Below are the code and all the weights of a small trained network. Each question names an input and a class and asks about switching units off, where a switched-off unit gives its printed mean instead of its output.

import numpy as np


def w(rows, s, z=0):
    codes = np.array(rows[::2]) - 128.0
    scale = np.full(codes.shape[1], s)
    scale[-1] = z or s
    return codes * scale


def f(y):
    return y / 2 * (1 + np.tanh(0.7978845608 * (y + 0.044715 * y**3)))


def log_softmax(a):
    a = a - a.max(-1, keepdims=True)
    return a - np.log(np.exp(a).sum(-1, keepdims=True))


def net(x, mask):
    res = np.array(x, float).reshape(1, 7) / 4 @ E
    y = f(res @ A[0][:, :-1].T + A[0][:, -1])
    res = res + np.where(mask, y, B[0][:, -1]) @ B[0][:, :-1]
    return log_softmax(res[-1] @ U[:, :-1].T + U[:, -1])


A, B = {}, {}
E = w([
[212,112,220],'x0',
[157,120,142],'x1',
[156,72,25],'x2',
[164,253,66],'x3',
[47,76,143],'x4',
[117,125,127],'x5',
[77,212,177],'x6',
],0.005)
A[0] = w([
[187,216,200,47],'n1',
[155,130,117,130],'n2',
[112,108,126,107],'n3',
[98,96,135,112],'n4',
[126,146,103,99],'n5',
[197,44,90,11],'n6',
[90,76,133,112],'n7',
[149,112,104,85],'n8',
[125,181,141,85],'n9',
[127,124,118,112],'n10',
[98,113,131,123],'n11',
[130,124,120,123],'n12',
[198,199,7,2],'n13',
[112,117,123,105],'n14',
[231,31,80,34],'n15',
[152,76,180,107],'n16',
[127,126,129,125],'n17',
[156,105,157,113],'n18',
[117,135,141,81],'n19',
[114,159,100,107],'n20',
[165,110,130,120],'n21',
[129,129,128,113],'n22',
[112,155,126,87],'n23',
[118,118,125,124],'n24',
[110,110,130,133],'n25',
[158,111,133,144],'n26',
[144,146,77,115],'n27',
[139,143,133,99],'n28',
[146,152,66,105],'n29',
[71,114,136,94],'n30',
[105,133,125,113],'n31',
[128,158,137,91],'n32',
[148,77,111,100],'n33',
[108,169,138,76],'n34',
[40,39,155,49],'n35',
[111,53,90,136],'n36',
[93,134,128,107],'n37',
[152,105,150,136],'n38',
[154,89,160,126],'n39',
[174,109,106,103],'n40',
[138,177,150,76],'n41',
[105,119,130,111],'n42',
[146,117,135,132],'n43',
[124,137,135,106],'n44',
[96,100,131,114],'n45',
[114,153,108,96],'n46',
[78,112,136,93],'n47',
[131,150,96,107],'n48',
],0.012,0.0059)
B[0] = w([
[194,172,85,231],'n1',
[129,115,107,140],'n2',
[131,131,133,119],'n3',
[136,119,145,141],'n4',
[115,133,138,124],'n5',
[185,108,53,158],'n6',
[152,114,160,168],'n7',
[120,128,109,111],'n8',
[148,150,161,147],'n9',
[123,134,127,116],'n10',
[131,124,146,137],'n11',
[125,130,127,124],'n12',
[4,193,56,253],'n13',
[130,133,132,114],'n14',
[187,57,16,207],'n15',
[88,83,111,184],'n16',
[127,129,127,125],'n17',
[112,104,97,142],'n18',
[123,141,123,101],'n19',
[118,125,155,145],'n20',
[127,105,89,136],'n21',
[127,133,124,116],'n22',
[124,152,149,115],'n23',
[127,130,133,126],'n24',
[129,122,139,140],'n25',
[125,102,99,154],'n26',
[102,112,134,166],'n27',
[135,133,118,114],'n28',
[92,111,135,178],'n29',
[137,126,165,138],'n30',
[127,134,143,122],'n31',
[139,143,138,121],'n32',
[151,125,128,143],'n33',
[133,154,159,126],'n34',
[183,70,178,218],'n35',
[175,140,169,212],'n36',
[129,135,152,125],'n37',
[117,99,101,154],'n38',
[108,95,110,166],'n39',
[129,107,81,135],'n40',
[148,154,140,141],'n41',
[129,132,139,121],'n42',
[127,116,109,136],'n43',
[130,134,128,114],'n44',
[138,122,146,139],'n45',
[120,134,147,125],'n46',
[137,125,157,132],'n47',
[113,126,140,139],'n48',
],0.034,0.0033)
U = w([
[149,136,144,255],'0',
[143,106,57,75],'1',
[114,136,107,229],'2',
[38,198,72,55],'3',
[210,255,63,78],'4',
[115,104,87,210],'5',
[101,195,166,94],'6',
[124,75,168,26],'7',
],0.0094,0.0083)

Each question gives the input, the list of numbers given to net, and the class t.
The units are the neurons (one row each of A and B). Each row of codes is followed by its name. A weight is (code - 128) times the scale printed after its matrix; where a second scale follows, it is the last column's (A, B and U).
mask holds one flag per neuron, in row order. A switched-off neuron (its flag False) gives its mean, the last column of its row in B, instead of its output. The means were averaged over made-up inputs and are rounded, as every weight is.
A unit's drop is (log p(t) with every unit on - log p(t) with that unit switched off) / (log p(t) with every unit on - log p(t) with every unit switched off).
The circuit of an input: a set's keep is (log p(t) with only the set's units on - log p(t) with every unit switched off) / (log p(t) with every unit on - log p(t) with every unit switched off). Starting from the 12 units with the biggest drops (on a tie, the unit counted first), units are removed one at a time, each time the one whose removal leaves the highest keep (on an exact tie, the one counted first), for as long as the keep stays at least 0.8.
circuit, biggest first: the units of the circuit, biggest drop first
k most important neurons: the k neurons with the biggest drops, biggest first
drop of u: that unit's drop, to one decimal
input [7,6,-7,5,5,1,-5], class 4: circuit, biggest first	[n1]
input [-7,0,3,-8,0,7,-7], class 7: 2 most important neurons	[n35; n36]
input [0,7,-3,-3,1,6,-8], class 1: circuit, biggest first	[n15; n6]
input [-2,-2,2,-1,3,-4,0], class 0: circuit, biggest first	[n13; n15]
input [1,1,-6,-2,0,-1,2], class 4: circuit, biggest first	[n1; n29]
input [-1,4,6,0,-4,3,1], class 3: circuit, biggest first	[n13; n35]
input [-1,0,0,3,-2,3,0], class 3: circuit, biggest first	[n35; n36; n15]
input [-5,7,4,-4,0,-1,1], class 0: circuit, biggest first	[n13; n36]
input [-1,-2,-2,-3,-6,-2,4], class 4: circuit, biggest first	[n35; n16; n29]
input [-5,-8,7,-5,2,-4,0], class 0: 2 most important neurons	[n36; n16]
input [-8,7,5,-7,-3,-5,0], class 0: 2 most important neurons	[n36; n13]
input [-8,-8,4,-5,0,-4,-4], class 0: 2 most important neurons	[n36; n16]
input [-6,2,8,0,8,8,7], class 7: 3 most important neurons	[n35; n13; n1]
input [-2,4,4,6,-4,-4,-5], class 3: circuit, biggest first	[n13]
input [-8,-4,-1,3,7,-2,-7], class 7: drop of n13	0.2
input [2,6,-1,-7,4,2,6], class 7: drop of n35	0.1
input [0,-2,-8,6,0,1,0], class 4: drop of n1	0.1
